Below is a small trained network, with its code and all its weights. Each question gives an input and a class and asks what happens when units are switched off, that is, made to give their printed mean instead of their output.

import numpy as np


def w(rows, s, z=0):
    codes = np.array(rows[::2]) - 128.0
    scale = np.full(codes.shape[1], s)
    scale[-1] = z or s
    return codes * scale


def norm(h):
    return h / np.sqrt((h * h).mean(-1, keepdims=True) + 1e-5)


def f(y):
    return np.maximum(y, 0)


def log_softmax(a):
    a = a - a.max(-1, keepdims=True)
    return a - np.log(np.exp(a).sum(-1, keepdims=True))


def net(x, mask):
    res = np.array(x, float).reshape(1, 4) / 4 @ E
    u = 0
    for l in range(3):
        y = f(norm(res) @ A[l][:, :-1].T + A[l][:, -1])
        res = res + np.where(mask[u : u + 6], y, B[l][:, -1]) @ B[l][:, :-1]
        u += 6
    return log_softmax(norm(res)[-1] @ U[:, :-1].T + U[:, -1])


A, B = {}, {}
E = w([
[152,146,105,69,117],'x0',
[74,159,59,134,151],'x1',
[107,19,4,157,28],'x2',
[146,21,122,108,233],'x3',
],0.0027)
A[0] = w([
[130,194,30,59,185,89],'L0N0',
[214,125,100,207,108,63],'L0N1',
[242,126,171,61,86,2],'L0N2',
[145,147,232,76,180,125],'L0N3',
[196,77,182,82,60,36],'L0N4',
[205,113,254,155,92,45],'L0N5',
],0.0049,0.0024)
B[0] = w([
[32,79,173,168,122,184],'L0N0',
[149,161,25,160,175,146],'L0N1',
[34,68,179,201,110,166],'L0N2',
[195,119,188,133,101,252],'L0N3',
[2,110,182,193,121,167],'L0N4',
[72,112,163,191,123,197],'L0N5',
],0.006,0.0034)
A[1] = w([
[110,100,182,171,94,72],'L1N0',
[115,118,59,117,170,183],'L1N1',
[181,147,65,201,79,130],'L1N2',
[159,94,179,173,116,2],'L1N3',
[190,200,207,60,14,178],'L1N4',
[2,167,123,174,159,106],'L1N5',
],0.006,0.0026)
B[1] = w([
[64,105,56,142,80,223],'L1N0',
[153,148,249,99,78,193],'L1N1',
[195,170,124,115,229,197],'L1N2',
[71,93,134,78,70,175],'L1N3',
[188,252,2,135,172,251],'L1N4',
[13,41,226,193,78,253],'L1N5',
],0.0042,0.0032)
A[2] = w([
[173,28,123,217,137,191],'L2N0',
[120,121,73,123,212,122],'L2N1',
[143,49,3,154,66,36],'L2N2',
[155,191,65,159,126,193],'L2N3',
[94,183,145,123,215,2],'L2N4',
[171,24,179,29,196,93],'L2N5',
],0.0059,0.0027)
B[2] = w([
[91,174,106,107,101,253],'L2N0',
[109,117,121,156,111,138],'L2N1',
[202,161,255,127,184,193],'L2N2',
[123,131,89,126,173,186],'L2N3',
[129,118,217,119,133,148],'L2N4',
[109,176,44,150,162,188],'L2N5',
],0.0082,0.0047)
U = w([
[250,228,225,103,219,196],'0',
[30,73,254,206,92,149],'1',
[133,201,55,157,185,253],'2',
[66,165,136,184,125,198],'3',
[152,64,139,126,91,22],'4',
[201,48,46,16,32,1],'5',
[221,27,55,48,55,1],'6',
],0.0065,0.0043)

Each question gives the input, the list of numbers given to net, and the class t.
The units are the neurons (one row each of A and B). Each row of codes is followed by its name. A weight is (code - 128) times the scale printed after its matrix; where a second scale follows, it is the last column's (A, B and U).
mask holds one flag per neuron, layer by layer. A switched-off neuron (its flag False) gives its mean, the last column of its row in B, instead of its output. The means were averaged over made-up inputs and are rounded, as every weight is.
A unit's drop is (log p(t) with every unit on - log p(t) with that unit switched off) / (log p(t) with every unit on - log p(t) with every unit switched off).
The circuit of an input: a set's keep is (log p(t) with only the set's units on - log p(t) with every unit switched off) / (log p(t) with every unit on - log p(t) with every unit switched off). Starting from the 12 units with the biggest drops (on a tie, the unit counted first), units are removed one at a time, each time the one whose removal leaves the highest keep (on an exact tie, the one counted first), for as long as the keep stays at least 0.8.
units of the circuit, in order: the units of the circuit, biggest drop first
unit that matters most: the unit with the biggest drop
top k neurons: the k neurons with the biggest drops, biggest first
k most important neurons of layer l: the k neurons of layer l with the biggest drops, biggest first
input [5,-7,-2,6], class 1: unit that matters most => L0N2
input [-4,1,3,-4], class 2: top 3 neurons => [L1N2, L0N0, L0N4]
input [2,-7,7,4], class 0: top 2 neurons => [L2N2, L1N5]
input [-2,-5,-3,7], class 2: units of the circuit, in order => [L2N5, L2N2]
input [-3,0,1,8], class 2: units of the circuit, in order => [L2N5, L1N5]
input [3,0,3,5], class 2: top 2 neurons => [L2N5, L1N1]
input [5,8,-3,5], class 1: units of the circuit, in order => [L0N0, L1N5]
input [-4,-1,7,7], class 0: units of the circuit, in order => [L2N2, L1N5]
input [-8,-6,8,6], class 0: top 3 neurons => [L2N2, L1N5, L0N0]
input [-8,-4,-3,-8], class 2: units of the circuit, in order => [L1N4, L2N2]
input [6,-4,6,-2], class 0: top 2 neurons => [L2N2, L0N0]
input [-4,-2,5,-3], class 0: top 2 neurons => [L2N2, L1N4]
input [2,6,-3,-6], class 1: top 4 neurons => [L0N0, L1N5, L0N3, L2N5]
input [-3,-4,3,-6], class 2: unit that matters most => L0N0
input [-4,-3,-4,-8], class 2: top 2 neurons => [L1N4, L2N2]
input [-2,-6,5,8], class 2: units of the circuit, in order => [L2N5, L1N5]
input [1,-2,-3,-4], class 2: units of the circuit, in order => [L1N4, L2N2]
input [0,-7,0,8], class 2: 2 most important neurons of layer 1 => [L1N5, L1N1]
input [4,-2,-6,7], class 2: top 3 neurons => [L2N5, L2N2, L1N1]
input [5,7,5,2], class 1: unit that matters most => L0N0
input [5,-6,7,0], class 0: 3 most important neurons of layer 0 => [L0N0, L0N5, L0N1]
